(in the rows, 128 means zero)
Each row has a class, written as a number after it.
[124 131 133 116 154  64 138  89  94 136 123  87 150 173 108 109 147 172
 125 123 138 101  85 110  92 104 128 144 128 143  93 100 103 135 117 135
 134  93 143 121 141 144  85 117] | 1
[ 87 126 104 101 154  94 172  66  90  98 111 108  90 148 104 102 151 163
 114 132 169 142 136 178  83  80 110 148 135 127 119 138 112 128 140  96
 138  56 188 128 124 120  99 107] | 3
[178  89 113 167 151 140 179 166 110 179 143 161 229  93 157 103 129  88
 121 110 137 126  91 126 107  79 144 122 148  80  86 216  98 170 102 115
 135 167  63  77 120 162  73 129] | 8
[177 106 108 168 139 110 176 115  97 169  98 149 187 136 144  98 112 128
 121  99 127 118  77 149 138  89 147 104 114 116 116 139 110 129 135 123
 138 143 132  88 141 124 117 126] | 5
[115  98 190 127 107 131  98 191 117 128 111 128 220 131 124 139 125  79
 124  98 121 104  97 122 131 194 131 120 135 118 175 100 135 106 164 140
 145 133 136 118 118 130 114 101] | 4
[137 125  59 164 118 158 195 158 175 151  95 128 214 108 129 109 155 130
 141 115  95 106 130 153 127 197 152 126 109 135 117 117 106 164  99 199
 141 177 129 126  98 140 119 117] | 9
[133 118 145 106  95 108 140 154 183  92 124 118 145 142 128  99 136 138
 132  80 161 116 140 158 200 195 150 151 155 149 164 113 146 120 144 156
 143 125 140  97 133  87 157 100] | 5
[139 135 117 131 167 165 163 143 111 197 167 103 222  73 103 109 129 127
 175 134  95 124 103 141 210 100 132 139 120 136 123 161 112 147 109 174
 139 177 137 117 102  95  99 147] | 10
[151 105 124 150 133 127 147 143  88  85  97 187 130 123 139 107 187 121
  81 124 178 146 141 147  78 113 110 127 123  58 131 180 109 117 113  88
 144 114  97 130 110 165 121 146] | 2
[154 130 142 150 135 170 133 120 158 160 136 113 210  75  83  99 158 109
 134 130  99 101 128 158 136 189 153 125 126 151 148 120  72 137  86 194
 145 162 168 136 138 111 122 111] | 0
[158 127 114 104 135  79 180 100 162 133 127  85 132 185 127 108 132 190
 108  70 123  86 116 144  90 152 128 147 165 173  98  98  94 182 111 161
 147  84 151 144 167 145  71 110] | 7
[204 104 115 148 119  75 160 132  83 136  72 150 166 169 144 155 140 137
 134  65 141 114  66 124 102 119 158  80 125 131 129  66 143 103 132 112
 140 111 101 132 144 139 124 129] | 7
[ 92  90 191 134 120 164 114 167  81  79  96 154 159 101 129 155 129  96
 140  92 166 149 146 161 160 151 128 106 150 108 166 141 166 102 171  94
 143 112 130 111  97  99 152 113] | 8
[137 142 126 119 142 111 150 161 104 125  92 117 187 113  87 157 190 116
 143 113 138 111  94 118 129 147 152 124  71 109 151  89 123  79 109 146
 141 139 120 122 108 133 163 112] | 4
[114 115 135  86 100  89 167 168 145 111 124 112 187 116 139 105 160  94
 137  93 166 129 123 142 181 139 151 172 120 104 148 167 151  96 135 125
 137 122 121  78 138 137 129 110] | 4
[ 97  94 190 123 180 208 130 155  89 139 163  89 214 108  96 166  95 157
 159  68 122 102 136 131 156 141  99 140 152 200 142 146 103 198 170 153
 139 116 126 133  56  93  88  95] | 8
[164 118 108 165 126  98 188  86  93 132  81 135 162 151 129 119 152 156
 119 105 146 108 102 120 110 101 144 110 119 135  97 125 114 149 116 126
 138 127 118 135 121 155 131 136] | 1
[151 113  80 163 141 126 220 103  63 123  72 164 128 128 149 126 145 146
 137 100 145 152 133 162 130  48 120 116 105  90 107 191 138 145 135  90
 131 105 125 128  97 158 130 163] | 2
[121 131 101 135 153 142 157 109 161 134 124  97 182 106  91  99 178 160
 140 121 131  99 134 168 137 174 146 149 110 154 132 112  90 129  98 183
 147 135 149 126 107 114 124 103] | 9
[150 114 111 121 146 117 200  76 130 120 129 109 131 125 122 117 139 171
 124  82 162 124 129 162 126  95 133 128 146 157  99 144 100 163 116 130
 141 110 138 112 134 109 125 114] | 8
[ 87 101 155 102 137 122 119 156  68  90  98 105 146 140 120 141 151 106
 156 108 201 143 111 136 152  98 133 146 121 121 152 150 154  43 145  99
 150  74 112  98 103 153 103 119] | 0
[155 110 106 167 146 128 171 157 100 169  93 132 247 103 131 116 168 108
 142 103 130 115  79 138 103 113 162 130  76  82 131 149 109 101 101 138
 150 125  93 118 111 180 100 127] | 7
[143 100  84 138 125  85 200  77 152 115  96 115 141 135 147  79 158 144
 101  79 165 132 108 157  72 113 147 134 129 119  92 140  97 138 107 116
 136 101 125  87 160 142 100 104] | 8
[116  94 130 152 138 157 174 197 145 165 123 122 237 142 144 120 112 126
 136 100 122 106 115 130 143 172 134 115 153 145 136 161 145 172 149 164
 129 129 117 112  82 144  61  99] | 3
[153  96 155 151 131 128 142  85  83 125  87 139 160 139 113 119 126 147
 103  86 125 109 110 162  76 123 117 105 133 140 140 106 101 147 152 111
 154  76 161 159 144 140 103 129] | 7
[ 76 132 134  96 167 122  98 151  49  93 151 134 116 131 114 102 157 117
 102 149 135 149 134 146  65  91  70 171 143  51 117 175  96 141 135 102
 141  89 150 120 106 150  47 143] | 2
[148 123  97 122 130 114 223  84 132 147 109 125 149 120 122  97 139 142
 108  88 124 114 136 169 129 104 132 140 134 138 104 171  93 178 119 141
 148 127 162 125 144 150 124 125] | 4
[179 141 136 110 181 125 145 178 107 145 170 129 156 163 113 144 156 166
 126 107 134 100 105 100 139 122 112 132 172 140  95 148 103 176  97 157
 127 143  90 127 105 129  80 132] | 2
[181 129 145 120 180 125 139 163 111 149 175 134 179 144 113 118 161 160
 110 119 140 103 114 115 120 119 112 134 160 126 104 163  90 174  95 153
 135 146 100 132 115 134  76 133] | 2
[131 152 150  72 151 107 116 157  58 105 192 120 113 130  92 145 143 131
 128 152 142 129 127 116 173  85 104 156 174 112  96 165 127 158 105 121
 126 140 135 127 117 104 117 151] | 1
[162 116 152 138 163 154 112 157  81 185 200 144 209  97 119 116 126 104
 131 134 127 114 103 138 153  89 120 134 159 128 109 183  75 161 117 123
 147 157 130  92 136 117  61 136] | 6
[155 100 148 132 150 152 151 150 139 160 150 107 221 132 121 112 149 165
 180  91 176 100 107 149 230 115 165 137 148 192 128 154 143 118 126 155
 147 130  77  97  88 122 131 107] | 9
[132 111 148 117 133 111 145 157 161 150 143 100 229 139 135  79 127 132
 146  93 156 104 105 139 187 143 154 160 126 137 144 147 122 114 135 154
 144 127 111  68 125 122 101  96] | 5
[144 130 122 142  94  74 126 123 181 116  99 122 119 178 138  86 119 137
  83 115  96  99  93 141  79 219 130 119 153 135 127  44 107 144 136 168
 138 126 185 120 195  96  96  93] | 5
[120 122  90 134 114 134 173 164  45  90  59 160 147  87 116 167 164  88
 153 105 135 166 128 170 130 123 133 128  78  49 153 153 149  78 127 102
 151 113 132 136  89 144 149 157] | 7
[142 132 131 130 121 104 126 202  88 106 117 165 138 162 134 162 142 105
  95 134 121 121 105  90  98 159 120 108 162  93  99 114 139 155 116 136
 129 159 105 142 124 146 104 137] | 1
[128 110 117 148 164 145 191  55 107 188 154 119 186 100 122  80 127 151
 129 111 135 116 133 189 132  45 128 147 133 155 100 205  64 182 130 117
 156  95 173  99 149 144  78 128] | 6
[158 111 134 134 124 126 115 121 123 113 118 146 144 137 126  93 164 121
 100 127 165 123 121 127  98 139 116 112 137 122 138 123  99 104 123 113
 149 131 110 130 137 129  92 128] | 10
[122 124 122 122 185 179 179 114  99 157 162  99 196  53  81 135 127 135
 167 110 122 133 148 167 176  75 130 149 123 119 119 193  85 169  98 137
 140 160 145 110  79 105 133 130] | 8
[ 68 103 166 108 110 146 135 102 144  77  85 108 138 135 114  95 163 135
 121 106 196 121 152 161 122 166 129 151 147 149 163 121 117  94 137 128
 162  65 143 139 114 151 106 101] | 0
[155 113 128 121 130 113 178  77  87 119 104 131 135 126 115 110 140 155
 119  84 138 128 131 179 117  96 125 135 147 128 124 144 111 153 135 109
 151  85 159 141 150 128 117 138] | 7
[149 137 122 103 153 136 161 140 131 114 148 141 113 151 115 114 143 165
  93 108 160 110 138 149 125 130 112 138 161 140 113 147  80 169 114 147
 154 134 126 126 119 115 109 114] | 5
[101 134 114 158 129 143 127 149 180 169 135 114 216  95 112  99 156 100
 117 142  77 102 117 149  78 209 139 147 113 125 132 101  70 157 110 184
 145 137 183 121 154 136  83  96] | 6
[151 138 103 124 129 157 200 140 143 138 124 116 196  90  96 130 145 141
 148  95 102 114 155 170 160 158 138 149 123 126 134 159 103 180  98 175
 153 140 155 150 112 130 128 136] | 7
[127 144 115 134 156 119 149 126 145 140 141 100 195  99  90 102 184 126
 137 144 138 118 124 150 121 140 157 145  88 129 142 129 103 109 102 148
 129 120 145 113 120 110 124  93] | 3
[103 101 152 110  98 124 144 123 168  86 101 113 140 122 131  91 161 115
 122 100 182 128 150 161 148 166 145 154 148 143 157 148 134  92 130 131
 145  88 137 112 145 140 118 103] | 0
[161 134 137 136 160 165 116 144 149 175 144 100 214 108  72 134 145 155
 165 118  82  91 101 123 158 185 129 109 122 180 155  79  95 144 112 207
 143 181 152 144 109  79 112 109] | 10
[146 137 114 144 124 165 160 133 127 115  89 137 159  90  92 146 166 107
 141 119 130 126 140 156 145 171 151 101 110 137 153 102 110 106 101 168
 148 152 149 151 111 121 157 126] | 0
[132 121 143 133 150 129 110 177  69 126 150 159 158 115 129 118 135  81
  92 160 134 146 125 137  93 118 110 115 154  76 128 166 124 125 138 101
 128 138 132 112 124 122  73 124] | 3
[131  88 201 123 135 123  93 143 162 116 152 101 217 111 117 102 141 114
 126  82 169 111 115 140 163 172 153 126 154 150 162 120 131 103 139 137
 137 124 117  88 137 103 118  81] | 8
[ 95 145 174 118 152 154 107 123 140  56 101 104 116 119  64 172 168 159
 112 107 139 105 153 149  90 222 110 106 140 150 163  39 108 128 132 174
 152 116 178 172 107  77 156  88] | 8
[189 122 114 138 154 131 176 161 141 165 172 150 189 123 138  87 152 140
 116 115 127 114 127 132 145 118 128 144 164 102  93 202  85 191  80 146
 134 163  96 109 124 146  74 142] | 2
[ 43  84 189 110 148 147  63 122  89 104 137  84 184 107  98  88 140 115
 133 136 150 126 120 177 131 125 102 169 144 121 167 148 123  80 177 116
 148  69 167  99  97 127  80  99] | 9
[ 77  93 162 111 150 148 128 132  77 130 123  95 192 117 118 101 145 104
 153 114 181 132 121 151 148  87 130 162 125 127 146 191 123  75 140 109
 151  76 118  91 101 164  69 112] | 0
[166  98 133 160 161 144 151  90  74 140  98 141 153 144 116 143 134 179
 134  96 142 104 101 159 131  97 126  83 134 188 122 104 118 125 151 132
 146 120 128 137 103 117 125 117] | 9
[143 135 117 149 150 167 167 159 176 166 152 108 228  78 105 123 124 115
 133 104  77 102 127 137 136 213 142 121 147 139 119 115  82 201  97 211
 134 190 145 130 114 101 100 105] | 8
[160 126 123 122 118 133 103 213 108 120 134 163 135 143 141 156 122 106
 120 127  94 116 120 122 135 198 114  94 203 126 116  92 137 157 131 157
 129 197 133 123 123  94 100 131] | 9
[ 99 107 154 124 122 144 133 150 133 128 139 113 180 117 125 132 131 122
 150  98 152 118 135 149 187 146 134 151 155 156 151 139 133 137 154 129
 149 110 149 106 119 117 118 114] | 6
[139 118 149 138 109 138 119 152 102 103 144 177 142 104 113 115 134  94
  78 143 110 129 156 143 124 160 112 121 170  94 122 153 106 183 114 126
 140 165 158 151 131 130 130 146] | 1
[195 124 126 149 137 136 153 154 126 138 132 172 164 145 136 151 166 141
 112 104 173  98 105 118 124 141 138  98 153 154 117 110  95 135 106 136
 147 150  88 124 129 131 116 117] | 6
[190 102 101 155 123 110 192  66 125 153  89 142 156 134 136  97 151 158
 137  96 155 124 102 142 142  84 148 100 122 165 122 120 113 119 129 114
 149 127 109 120 142 125 134 131] | 10
[163 128 127 128 153 142 178 145 115 191 170 116 252  61 122 103 138 126
 157 109 108 118  99 162 195  96 157 162 116 104 125 173 104 146  87 161
 139 160 126 117 118 120 111 141] | 7
[123 145 151 114 152 160 134 154 121  93 122 112 147 100  70 185 148 147
 144 105 114 113 147 142 144 193 120 106 148 149 144  74 117 157 119 174
 145 158 167 152  93  68 152 107] | 8
[ 86 151  93  91 128 145 173 115 146 119 138  93 138  72  90  97 156 112
 147 146 110 136 172 178 148 156 127 181 125 119 128 166  87 146  85 173
 145 133 198 126 132 116 105 129] | 0
[184 127 154 122 186 134 125 156  96 165 194 132 194 131 109 110 144 142
 124 122 129 106 103 120 144 101 113 137 164 114 108 173  85 167  96 143
 128 150 103 115 114 123  66 136] | 2
[ 84 118 147  96  82  80 119 157 141  78 126 108 162 127 126 100 148  99
 130 125 146 135 142 134 172 178 139 172 146 100 143 131 160 120 132 129
 131 121 159 109 135 121 130 120] | 1
[130 145 140  95 205 153 139 152  78 167 218 109 165 120  92 134 109 133
 127 150 119 112 131 139 146  84  93 151 186 143 104 198  95 198 124 149
 124 148 155 128 103  95  51 115] | 3
[ 64 122 126 140 145 163 118 119  70 101  83 120 151  79  89 110 167  86
 124 151 129 146 136 173  72 131 114 146  84  78 152 143  92  80 122 129
 156  95 176 134 108 156  96 125] | 0
[120 154 115 113 134 104 153 145 101  97 103 106 151 123  82 159 180 143
 156 132 139 129 127 121 153 142 147 141  95 114 124 105 138 109  96 148
 131 138 139 141 100 118 174 131] | 1
[ 78  90 162 122 126 145 151 123 140  86 114 111 173 108 129 102 152 126
 119  85 188 128 149 162 129 142 131 151 138 121 148 163 120 126 144 112
 153  87 120 101 102 131 112  99] | 8
[210 127  85 133 121 105 198 103 167 176 140 114 156 133 138  94 127 151
 148  82 107 121 108 137 198 115 157 121 166 179  94 140 123 176 111 162
 130 175 128 108 168  91 117 137] | 10
[123 123 159 101 113 120 128 158 189 119 149  97 174 139 115  91 123 138
 130  89 134  98 136 155 190 210 140 154 164 164 158 116 118 148 142 179
 144 129 164 103 134  83 120  88] | 5
[105 112 162 126 107 119 125 136 196  98 120 114 177 142 118  87 151 135
 103 109 153 104 146 148 126 228 140 133 163 156 166  92 130 142 146 157
 138 109 161 133 132 102 102  77] | 3
[115 107 149 125 132 100 137 139 212 142 156  86 222 141 134  43 161 148
 117  95 131  93 130 145 139 186 141 181 150 129 135 159 108 164 110 175
 137 112 140  97 148 145  62  96] | 2
[164 105 136 141 143 163 156 131  80 134 122 165 159 111 126 110 157 104
 100 127 170 128 127 144 108  97 127 111 152 115 117 182  87 124 100 113
 153 137  99 124 121 159  90 137] | 0
[146 150 159  70 130 130 148 140 144  93 153 137 100 135  96 135 157 156
  89 108 148 101 159 146 128 179 101 142 185 151 128 123  83 179 113 157
 147 138 159 162 135 102 126 114] | 4
[169 138 136 103 167 131 134 177  93 150 200 138 159 112 110 123 133 124
 132 124 104 126 131 132 175 118 108 144 182 106 108 184 106 191 105 145
 124 165 134 114 121  99  88 155] | 2
[125 117  62 148 133 114 233  70  94 128  80 149 112 129 153 123 150 149
 134  96 175 147 132 174 126  36 135 137 106 121  93 187 125 132 132  90
 145  84 126 102 130 165 126 145] | 6
[101 146 135 126 126 143 110 155 148 125 126 102 160  87  86 114 149  81
 127 152  73 119 149 158 106 219 129 135 136 121 148 103 100 133 108 191
 143 141 201 150 150 114  91 111] | 0
[103 123 121 142 115 109 171 104  94 109  84 125 122 154 126 124 128 154
  97 126 111 118 125 136  88 141 106 120 138 131  94 119 110 173 132 134
 139 106 184 160 128 145  97 134] | 1
[106 143 122 115 140 109 156 104 106 133 145  90 116 151 101 129 111 163
 121 125  85 103 128 134 126 135 103 147 169 163  88 127 101 210 126 164
 135 120 200 153 132 115  88 130] | 1
[169 133 172  99 135 143 102 181  83 124 168 167 156 109  97 152 127  87
  99 122 107 114 128 134 137 150 103 109 169 111 142 139 103 158 128 138
 141 183 146 132 136 102 122 131] | 4
[109 102 133 136 130 149 168 127 149 153 145 114 206 113 140  99 143 141
 153  91 166 110 135 158 182 120 143 169 137 164 133 180 114 146 135 135
 152 107 121  91 111 143  97 109] | 6
[161 131  83 127 142 116 217  78 107 158 136 134 130 115 131 130 132 156
 160  98 152 133 128 172 191  40 143 136 140 155  93 181 114 159 119 111
 140 121 145  99 142 120 130 145] | 6
[143 140  99 148 141 164 192 142 135 131 123 143 180  70  96 115 160 128
 140 118  87 138 173 179 171 161 130 138 118  84 141 172 107 173  97 170
 137 164 167 135  98 117 154 151] | 2
[129 123 103 113 122 119 138 152 132 112 140 141 112 131 136  88 143 107
 101 129 124 134 139 140 118 150 100 153 177 103 111 158 108 163 118 130
 148 149 145 127 153 122  57 133] | 10
[ 97 150 141  96 161 141 145 140 140 148 132  85 198 110  69 127 157 142
 127 120  94  86 131 140  96 201 114 157 115 147 141  99  56 165 111 195
 153 134 195 150 111 124 102  92] | 4
[119  84 166 133 138 127 153 122 161 122 129  95 218 115 134  81 159 134
 128  82 195 116 121 146 133 140 153 155 132 137 136 169 115 108 127 127
 145  92  85  79 120 143 101  85] | 8
